Here is a tiny trained network, its code and every weight. The questions are about switching its units off for an input and a target symbol, where a switched-off unit gives its printed mean instead of its output.

import numpy as np


def w(rows, s, z=0):
    codes = np.array(rows[::2]) - 128.0
    scale = np.full(codes.shape[1], s)
    scale[-1] = z or s
    return codes * scale


def norm(h):
    return h / np.sqrt((h * h).mean(-1, keepdims=True) + 1e-5)


def softmax(a):
    e = np.exp(a - a.max(-1, keepdims=True))
    return e / e.sum(-1, keepdims=True)


def log_softmax(a):
    a = a - a.max(-1, keepdims=True)
    return a - np.log(np.exp(a).sum(-1, keepdims=True))


def net(x, mask):
    ids = ['Ξαεθλψ'.index(c) for c in x.split()]
    T = len(ids)
    res = E[ids] + P[:T]
    u = 0
    for l in range(3):
        r = norm(res)
        for j in range(3):
            rows = slice(3 * j, 3 * j + 3)
            q, k, v = (r @ M[l][rows].T for M in (Q, K, V))
            z = softmax(np.where(np.tri(T) > 0, q @ k.T / 3**0.5, -1e9)) @ v
            o = O[l][rows]
            res = res + np.where(mask[u + j], z, o[:, -1]) @ o[:, :-1]
        u += 3
    return log_softmax(norm(res)[-1] @ U[:, :-1].T + U[:, -1])


Q, K, V, O = {}, {}, {}, {}
E = w([
[190,111,148,2,60,166,19],'Ξ',
[81,98,243,61,89,176,82],'α',
[67,136,103,96,91,209,216],'ε',
[162,89,71,99,138,216,156],'θ',
[146,68,80,160,103,92,92],'λ',
[71,231,43,186,74,66,242],'ψ',
],0.0056)
P = w([
[87,135,163,130,240,186,68],'0',
[193,106,158,100,144,57,214],'1',
[99,109,52,41,200,61,159],'2',
[138,115,144,180,2,192,61],'3',
[180,117,161,124,141,48,175],'4',
[86,105,51,66,199,63,151],'5',
[129,104,96,218,24,169,77],'6',
[180,129,172,118,140,42,159],'7',
[79,107,49,57,205,75,146],'8',
[120,115,78,248,52,152,68],'9',
],0.0047)
Q[0] = w([
[97,118,85,142,150,218,159],'0.h1',
[95,129,131,36,166,174,112],'0.h1',
[249,90,122,147,146,146,74],'0.h1',
[42,138,167,105,118,120,129],'0.h2',
[119,105,156,100,162,133,87],'0.h2',
[104,92,132,110,167,202,161],'0.h2',
[127,160,121,140,146,112,109],'0.h3',
[138,89,134,109,126,159,124],'0.h3',
[138,101,156,187,134,145,155],'0.h3',
],0.012)
K[0] = w([
[117,101,66,124,141,217,212],'0.h1',
[116,150,177,23,116,197,146],'0.h1',
[255,60,83,112,153,137,55],'0.h1',
[20,118,169,105,60,113,153],'0.h2',
[151,84,188,65,174,140,63],'0.h2',
[133,98,138,97,209,187,187],'0.h2',
[110,138,100,136,117,77,140],'0.h3',
[170,106,127,111,175,152,80],'0.h3',
[173,155,112,105,66,174,113],'0.h3',
],0.0094)
V[0] = w([
[146,90,155,80,158,89,217],'0.h1',
[48,62,84,56,121,98,139],'0.h1',
[119,137,86,253,31,163,130],'0.h1',
[114,172,143,197,119,107,103],'0.h2',
[184,94,219,101,130,158,110],'0.h2',
[150,185,65,186,137,96,197],'0.h2',
[148,32,124,19,154,83,135],'0.h3',
[148,78,160,79,120,179,108],'0.h3',
[116,153,144,94,99,98,189],'0.h3',
],0.0036)
O[0] = w([
[198,100,57,153,124,72,135,210],'0.h1',
[176,146,34,110,134,83,103,240],'0.h1',
[150,204,205,17,145,174,96,144],'0.h1',
[160,70,174,139,176,166,114,96],'0.h2',
[98,127,57,238,96,129,222,2],'0.h2',
[185,143,255,93,47,157,81,234],'0.h2',
[146,227,202,28,76,179,152,143],'0.h3',
[205,126,204,97,83,125,115,85],'0.h3',
[87,91,96,97,125,178,126,213],'0.h3',
],0.0031,0.0017)
Q[1] = w([
[133,66,196,160,158,102,152],'1.h1',
[148,125,142,128,114,169,114],'1.h1',
[167,144,135,126,107,97,129],'1.h1',
[145,175,175,121,127,132,125],'1.h2',
[94,108,104,165,124,142,107],'1.h2',
[97,170,133,132,131,118,118],'1.h2',
[210,105,74,200,130,164,134],'1.h3',
[163,150,138,253,122,145,153],'1.h3',
[222,128,226,96,98,112,130],'1.h3',
],0.011)
K[1] = w([
[149,46,198,178,106,99,136],'1.h1',
[153,147,105,132,73,126,127],'1.h1',
[121,147,116,145,157,85,159],'1.h1',
[118,142,157,203,111,154,88],'1.h2',
[145,128,116,134,98,105,167],'1.h2',
[118,151,109,147,106,156,130],'1.h2',
[189,98,54,155,90,150,124],'1.h3',
[137,136,77,184,54,111,148],'1.h3',
[191,106,144,12,100,18,162],'1.h3',
],0.011)
V[1] = w([
[78,126,117,147,181,67,173],'1.h1',
[83,126,140,114,133,202,145],'1.h1',
[118,190,88,150,132,193,86],'1.h1',
[162,164,115,78,124,75,167],'1.h2',
[140,104,130,109,191,168,106],'1.h2',
[164,85,156,110,144,130,174],'1.h2',
[170,198,91,147,122,80,117],'1.h3',
[78,134,141,137,2,143,78],'1.h3',
[72,136,178,168,142,89,146],'1.h3',
],0.0072)
O[1] = w([
[87,60,113,120,71,150,142,252],'1.h1',
[61,175,102,130,145,130,89,151],'1.h1',
[110,159,165,135,123,116,2,129],'1.h1',
[162,134,96,154,59,76,199,185],'1.h2',
[35,123,116,79,165,135,105,91],'1.h2',
[136,171,95,44,118,83,115,99],'1.h2',
[123,212,88,89,150,82,28,130],'1.h3',
[47,12,107,60,36,18,132,103],'1.h3',
[111,166,193,107,188,86,213,163],'1.h3',
],0.0052,0.0033)
Q[2] = w([
[222,54,192,75,125,122,107],'2.h1',
[138,69,57,229,77,39,199],'2.h1',
[33,197,63,171,81,150,155],'2.h1',
[128,107,64,149,60,215,128],'2.h2',
[131,170,11,88,147,208,183],'2.h2',
[66,195,119,101,213,59,92],'2.h2',
[158,150,161,202,122,211,42],'2.h3',
[136,165,153,122,96,187,38],'2.h3',
[110,91,127,90,111,25,254],'2.h3',
],0.0069)
K[2] = w([
[163,56,122,115,97,142,97],'2.h1',
[146,78,88,142,199,96,191],'2.h1',
[118,222,99,114,142,78,184],'2.h1',
[114,76,115,138,127,160,95],'2.h2',
[86,111,117,146,203,155,124],'2.h2',
[84,235,150,112,162,82,120],'2.h2',
[148,131,155,155,55,131,152],'2.h3',
[131,158,132,122,48,115,110],'2.h3',
[89,104,141,122,245,111,88],'2.h3',
],0.012)
V[2] = w([
[118,101,138,134,93,185,66],'2.h1',
[115,30,74,60,184,110,117],'2.h1',
[111,148,131,99,255,112,173],'2.h1',
[136,27,110,154,127,216,113],'2.h2',
[71,202,138,161,91,114,165],'2.h2',
[152,201,173,128,78,83,120],'2.h2',
[76,88,159,151,209,113,80],'2.h3',
[82,145,164,193,29,187,116],'2.h3',
[224,77,182,160,95,77,161],'2.h3',
],0.0052)
O[2] = w([
[45,107,200,162,114,173,156,75],'2.h1',
[97,216,83,177,131,122,208,123],'2.h1',
[223,105,63,174,50,94,152,163],'2.h1',
[97,146,215,253,93,93,56,126],'2.h2',
[113,154,56,50,150,209,118,160],'2.h2',
[141,151,7,91,154,114,169,122],'2.h2',
[140,98,204,71,165,97,34,205],'2.h3',
[142,196,162,177,201,235,155,192],'2.h3',
[224,111,71,127,94,67,209,2],'2.h3',
],0.0046,0.006)
U = w([
[70,42,63,127,28,64,51,65],'Ξ',
[118,59,175,124,133,88,253,175],'α',
[67,139,218,142,161,199,62,173],'ε',
[182,159,66,241,87,170,169,172],'θ',
[253,126,211,140,164,26,69,4],'λ',
[126,150,40,33,191,130,135,157],'ψ',
],0.006,0.0017)

Each question gives the input, a string of symbols that net reads in full, and the target symbol t.
The units are the heads (3 rows each of Q, K, V and O). Each row of codes is followed by its name. A weight is (code - 128) times the scale printed after its matrix; where a second scale follows, it is the last column's (O and U).
mask holds one flag per head, layer by layer. A switched-off head (its flag False) gives its mean, the last column of its rows in O, instead of its output. The means were averaged over made-up inputs and are rounded, as every weight is.
A unit's drop is (log p(t) with every unit on - log p(t) with that unit switched off) / (log p(t) with every unit on - log p(t) with every unit switched off).
The circuit of an input: a set's keep is (log p(t) with only the set's units on - log p(t) with every unit switched off) / (log p(t) with every unit on - log p(t) with every unit switched off). Starting from all 9 units, units are removed one at a time, each time the one whose removal leaves the highest keep (on an exact tie, the one counted first), for as long as the keep stays at least 0.8.
circuit, biggest first: the units of the circuit, biggest drop first
unit that matters most: the unit with the biggest drop
heads that matter: for each layer, one digit per head in row order, 1 if its drop is at least 0.15 and else 0, layers parted by /
input ψ α Ξ θ ψ α ε ψ ε λ, target ε: unit that matters most : 0.h1
input θ ψ ψ ψ ψ ψ ε α ε, target θ: circuit, biggest first : 1.h3, 2.h3
input ε θ ψ ψ ψ Ξ, target ε: circuit, biggest first : 1.h3, 2.h2, 2.h1
input α α λ λ ψ α ψ α Ξ, target α: heads that matter : 110 / 001 / 000
input Ξ ε θ α Ξ, target Ξ: circuit, biggest first : 1.h3, 0.h1
input ψ ψ α λ ψ, target ψ: heads that matter : 000 / 001 / 010
input ε ε Ξ, target ε: circuit, biggest first : 2.h2, 2.h1
input α ψ ε ψ ψ, target ψ: circuit, biggest first : 2.h2, 0.h2
input θ ε Ξ, target θ: circuit, biggest first : 1.h3, 0.h2, 2.h3
input α ε λ, target α: heads that matter : 000 / 001 / 000
input α ψ ψ θ ψ α θ α λ, target α: heads that matter : 010 / 001 / 000
input λ α ψ ε θ ε θ ε ε, target λ: heads that matter : 111 / 011 / 111
input ε α α ψ θ ψ ψ λ ε, target ε: heads that matter : 000 / 111 / 011
input ψ Ξ ψ α ψ ψ Ξ, target θ: unit that matters most : 2.h3
input θ ε ψ ε α ε ψ ε ψ ε, target Ξ: heads that matter : 000 / 001 / 000
input θ ε α ψ, target ε: heads that matter : 110 / 000 / 100
input θ θ ψ α ψ ε α α, target α: circuit, biggest first : 0.h2, 1.h1
input α α ε θ α ε ψ ψ ψ, target α: heads that matter : 011 / 001 / 000
input ψ Ξ ψ λ θ ψ ε ε α, target ψ: circuit, biggest first : 0.h2, 2.h2
input α θ ψ, target α: circuit, biggest first : 1.h3
input θ θ ε Ξ ψ ψ θ, target Ξ: heads that matter : 010 / 001 / 000
input α ψ ψ ψ ψ ψ α α ε λ, target ε: heads that matter : 110 / 001 / 100
input ψ ψ λ ψ ψ ε α ψ α α, target Ξ: heads that matter : 010 / 001 / 000
input θ ψ θ θ, target Ξ: heads that matter : 110 / 001 / 000
input ε α λ ε ψ θ, target ε: circuit, biggest first : 2.h2, 1.h3, 1.h1
input λ θ λ, target λ: circuit, biggest first : 2.h2, 0.h3
input λ ψ ψ, target λ: unit that matters most : 0.h2
